Below are the code and all the weights of a small trained network. Each question names an input and a target symbol and asks about switching units off, where a switched-off unit gives its printed mean instead of its output.

import numpy as np


def w(rows, s, z=0):
    codes = np.array(rows[::2]) - 128.0
    scale = np.full(codes.shape[1], s)
    scale[-1] = z or s
    return codes * scale


def norm(h):
    return h / np.sqrt((h * h).mean(-1, keepdims=True) + 1e-5)


def f(y):
    return np.maximum(y, 0)


def softmax(a):
    e = np.exp(a - a.max(-1, keepdims=True))
    return e / e.sum(-1, keepdims=True)


def log_softmax(a):
    a = a - a.max(-1, keepdims=True)
    return a - np.log(np.exp(a).sum(-1, keepdims=True))


def net(x, mask):
    ids = ['ΓΘΞΦΩαβδεζλμπστψ'.index(c) for c in x.split()]
    T = len(ids)
    res = E[ids] + P[:T]
    u = 0
    for l in range(2):
        q, k, v = (norm(res) @ M[l].T for M in (Q, K, V))
        z = softmax(np.where(np.tri(T) > 0, q @ k.T / 3**0.5, -1e9)) @ v
        res = res + np.where(mask[u], z, O[l][:, -1]) @ O[l][:, :-1]
        u += 1
        y = f(norm(res) @ A[l][:, :-1].T + A[l][:, -1])
        res = res + np.where(mask[u : u + 16], y, B[l][:, -1]) @ B[l][:, :-1]
        u += 16
    return log_softmax(norm(res)[-1] @ U[:, :-1].T + U[:, -1])


Q, K, V, O, A, B = {}, {}, {}, {}, {}, {}
E = w([
[62,133,229,144,122,48],'Γ',
[209,85,108,118,122,96],'Θ',
[32,121,160,124,1,136],'Ξ',
[101,221,210,105,79,113],'Φ',
[187,246,173,128,141,103],'Ω',
[208,62,121,130,114,93],'α',
[181,240,183,147,140,115],'β',
[66,155,83,110,28,175],'δ',
[196,238,201,154,153,114],'ε',
[182,107,21,81,84,107],'ζ',
[237,108,97,121,115,150],'λ',
[131,190,170,170,189,59],'μ',
[150,54,57,112,75,99],'π',
[118,54,101,83,171,156],'σ',
[128,203,48,101,160,126],'τ',
[130,206,53,103,167,123],'ψ',
],0.009)
P = w([
[192,150,163,2,96,70],'0',
[170,141,146,30,107,81],'1',
[155,133,143,50,115,102],'2',
[155,125,130,72,116,104],'3',
[155,119,120,85,122,105],'4',
[152,115,117,105,125,115],'5',
[147,108,109,117,132,119],'6',
[142,106,104,133,136,125],'7',
[140,106,101,149,141,127],'8',
[138,106,94,165,149,134],'9',
[135,103,96,181,152,142],'10',
[134,101,92,201,161,152],'11',
[132,103,89,216,164,153],'12',
[125,97,86,236,170,163],'13',
],0.0074)
Q[0] = w([
[187,8,71,148,146,133],'L0H0',
[112,104,137,179,112,138],'L0H0',
[175,123,140,161,133,89],'L0H0',
],0.016)
K[0] = w([
[118,112,24,245,203,191],'L0H0',
[113,97,172,189,66,122],'L0H0',
[143,108,175,199,254,130],'L0H0',
],0.0074)
V[0] = w([
[177,239,59,106,143,101],'L0H0',
[114,128,195,144,114,24],'L0H0',
[166,131,145,139,3,147],'L0H0',
],0.006)
O[0] = w([
[112,149,169,241,39,126,4],'L0H0',
[127,99,1,151,113,157,92],'L0H0',
[149,147,105,193,240,41,142],'L0H0',
],0.0064,0.00029)
A[0] = w([
[157,153,203,150,208,86,124],'L0N0',
[120,83,99,129,128,99,5],'L0N1',
[155,146,75,135,198,119,85],'L0N2',
[64,147,108,153,120,115,116],'L0N3',
[155,147,133,84,208,144,95],'L0N4',
[165,85,192,85,35,162,47],'L0N5',
[151,157,135,156,102,152,83],'L0N6',
[155,180,167,165,101,132,86],'L0N7',
[80,117,225,120,42,180,150],'L0N8',
[154,108,116,108,117,147,88],'L0N9',
[149,103,181,95,82,179,136],'L0N10',
[126,112,255,127,135,76,166],'L0N11',
[118,198,102,136,134,172,67],'L0N12',
[153,191,87,88,169,180,245],'L0N13',
[149,77,93,146,127,178,82],'L0N14',
[170,227,122,155,140,142,140],'L0N15',
],0.0094,0.0031)
B[0] = w([
[67,74,128,49,36,83,189],'L0N0',
[105,165,110,156,174,140,165],'L0N1',
[157,188,196,152,74,122,189],'L0N2',
[107,199,168,116,220,116,206],'L0N3',
[139,103,108,73,130,99,203],'L0N4',
[152,132,107,171,190,248,254],'L0N5',
[107,107,105,143,155,94,164],'L0N6',
[116,94,142,163,190,116,185],'L0N7',
[253,223,122,174,5,135,191],'L0N8',
[96,129,88,127,183,122,192],'L0N9',
[142,117,112,137,138,192,245],'L0N10',
[114,182,124,98,27,172,210],'L0N11',
[77,97,236,172,124,114,170],'L0N12',
[91,79,119,81,67,98,249],'L0N13',
[149,173,111,99,110,51,199],'L0N14',
[31,72,156,189,115,130,240],'L0N15',
],0.0057,0.0039)
Q[1] = w([
[114,248,117,89,109,186],'L1H0',
[92,171,213,63,254,113],'L1H0',
[177,158,139,77,230,178],'L1H0',
],0.0065)
K[1] = w([
[180,165,106,69,51,156],'L1H0',
[102,254,101,81,51,99],'L1H0',
[123,201,101,50,221,158],'L1H0',
],0.0056)
V[1] = w([
[172,13,191,125,139,158],'L1H0',
[89,114,159,107,39,188],'L1H0',
[99,252,191,34,74,82],'L1H0',
],0.0037)
O[1] = w([
[121,130,178,41,70,150,125],'L1H0',
[20,113,210,68,180,37,252],'L1H0',
[112,182,179,244,227,253,240],'L1H0',
],0.0032,0.0014)
A[1] = w([
[109,93,137,149,96,112,67],'L1N0',
[87,206,159,115,49,99,9],'L1N1',
[121,68,132,93,160,170,74],'L1N2',
[126,131,200,131,199,144,106],'L1N3',
[177,159,111,89,83,125,163],'L1N4',
[83,167,109,102,91,152,37],'L1N5',
[114,91,110,52,150,158,82],'L1N6',
[127,143,169,145,254,131,5],'L1N7',
[172,134,157,132,161,113,2],'L1N8',
[104,147,84,119,109,94,100],'L1N9',
[109,86,109,13,144,154,8],'L1N10',
[151,126,80,130,195,180,72],'L1N11',
[67,188,149,108,104,80,141],'L1N12',
[139,110,193,112,122,101,75],'L1N13',
[150,186,146,190,97,101,99],'L1N14',
[144,154,157,113,140,167,90],'L1N15',
],0.0091,0.0026)
B[1] = w([
[99,165,133,88,96,107,167],'L1N0',
[121,17,150,100,57,44,216],'L1N1',
[97,133,122,19,174,122,213],'L1N2',
[93,132,82,167,185,133,150],'L1N3',
[57,146,155,157,176,155,207],'L1N4',
[121,103,179,127,101,76,153],'L1N5',
[107,80,130,55,184,184,232],'L1N6',
[69,144,123,255,218,162,161],'L1N7',
[131,154,177,160,169,88,130],'L1N8',
[137,167,140,92,71,175,169],'L1N9',
[114,73,112,75,223,161,252],'L1N10',
[63,108,163,94,117,88,196],'L1N11',
[143,60,178,156,77,119,255],'L1N12',
[114,119,110,142,83,97,152],'L1N13',
[83,134,133,67,158,159,196],'L1N14',
[142,124,121,138,96,115,155],'L1N15',
],0.0074,0.0052)
U = w([
[135,131,119,126,126,134,9],'Γ',
[148,220,201,87,148,118,81],'Θ',
[38,146,146,224,197,132,166],'Ξ',
[142,130,127,124,138,131,4],'Φ',
[132,142,122,124,135,132,3],'Ω',
[242,126,142,136,166,70,188],'α',
[162,123,121,135,146,110,49],'β',
[159,133,140,129,144,109,62],'δ',
[162,125,126,131,141,120,52],'ε',
[87,237,86,81,97,112,130],'ζ',
[94,67,188,117,36,66,183],'λ',
[174,27,8,180,101,137,63],'μ',
[146,158,3,104,101,52,190],'π',
[111,57,97,23,192,182,173],'σ',
[189,150,153,156,85,224,189],'τ',
[187,146,134,150,81,214,174],'ψ',
],0.0075,0.0031)

Each question gives the input, a string of symbols that net reads in full, and the target symbol t.
The units are the heads (3 rows each of Q, K, V and O) and the neurons (one row each of A and B). Each row of codes is followed by its name. A weight is (code - 128) times the scale printed after its matrix; where a second scale follows, it is the last column's (O, A, B and U).
mask holds one flag per unit, layer by layer, with each layer's heads first. A switched-off unit (its flag False) gives its mean, the last column of its rows in O or B, instead of its output. The means were averaged over made-up inputs and are rounded, as every weight is.
A unit's drop is (log p(t) with every unit on - log p(t) with that unit switched off) / (log p(t) with every unit on - log p(t) with every unit switched off).
The circuit of an input: a set's keep is (log p(t) with only the set's units on - log p(t) with every unit switched off) / (log p(t) with every unit on - log p(t) with every unit switched off). Starting from the 12 units with the biggest drops (on a tie, the unit counted first), units are removed one at a time, each time the one whose removal leaves the highest keep (on an exact tie, the one counted first), for as long as the keep stays at least 0.8.
units of the circuit, in order: the units of the circuit, biggest drop first
top k neurons: the k neurons with the biggest drops, biggest first
top k neurons in layer l: the k neurons of layer l with the biggest drops, biggest first
drop when u is switched off: that unit's drop, to one decimal
input α Ξ λ ψ δ ζ Θ σ δ, target Ξ: units of the circuit, in order -> (L0H0, L0N3, L1N7)
input Ξ λ ζ, target λ: units of the circuit, in order -> (L0H0, L1N10)
input λ λ Ξ Ξ λ Φ Φ β λ Ξ σ σ Φ ε, target λ: units of the circuit, in order -> (L0N0)
input ζ τ σ Ξ α σ Φ Φ, target Ξ: units of the circuit, in order -> (L0H0, L0N7)
input ψ δ σ Ξ Γ α, target α: top 3 neurons -> (L0N3, L1N10, L1N6)
input λ α Θ λ σ τ σ, target τ: units of the circuit, in order -> (L0H0, L0N8)
input α ε α Ξ Ξ α λ σ τ Ω λ Ξ β, target λ: top 2 neurons -> (L0N0, L0N5)
input ζ σ μ σ Θ Θ α, target α: top 2 neurons -> (L0N15, L0N13)
input λ ε μ ζ δ α δ Ξ σ Ξ μ λ, target μ: top 2 neurons in layer 0 -> (L0N14, L0N3)
input σ β μ Ξ α, target μ: top 4 neurons -> (L1N2, L1N10, L1N6, L0N3)
input Ξ ε σ σ Ξ Ξ σ Ω β Θ τ σ σ ψ, target λ: top 2 neurons -> (L0N13, L0N5)
input Γ α ε μ δ σ σ μ α σ Ξ λ Ω δ, target Ξ: top 4 neurons -> (L0N3, L0N11, L0N0, L0N8)
input λ Φ Ξ ψ ε Ξ Θ λ ζ, target λ: top 3 neurons -> (L0N5, L0N7, L0N10)
input Γ μ π, target π: top neuron -> (L1N10)
input σ α σ Ξ Γ ψ Φ λ μ α λ, target μ: top 2 neurons in layer 0 -> (L0N3, L0N15)
input δ τ σ σ δ σ σ π Ω μ, target λ: top 3 neurons in layer 0 -> (L0N0, L0N11, L0N5)
input Ξ σ ζ Ξ λ Ξ Ξ μ Ξ Θ, target μ: top 3 neurons in layer 1 -> (L1N2, L1N10, L1N6)
input σ Ξ λ σ Ξ σ τ Φ σ σ σ α σ Γ, target λ: top 3 neurons -> (L0N0, L0N11, L0N5)
input Φ π ε Φ Ξ δ π λ α Ω τ α λ π, target π: top 2 neurons in layer 1 -> (L1N12, L1N1)
input α β δ σ σ Ξ μ Ξ τ, target λ: top neuron -> (L0N13)
input Γ μ α ε λ λ λ α σ Ξ λ Θ, target λ: top 2 neurons in layer 0 -> (L0N0, L0N2)
input π μ σ Ξ σ σ σ σ τ, target λ: drop when L0N5 is switched off -> 0.0
input μ μ Ξ δ, target λ: drop when L0N14 is switched off -> 0.0
input λ σ Γ σ σ Ξ Ξ σ σ σ Φ, target λ: drop when L0N13 is switched off -> 0.2
input Ξ π σ α Γ Θ, target α: drop when L1N10 is switched off -> 0.3
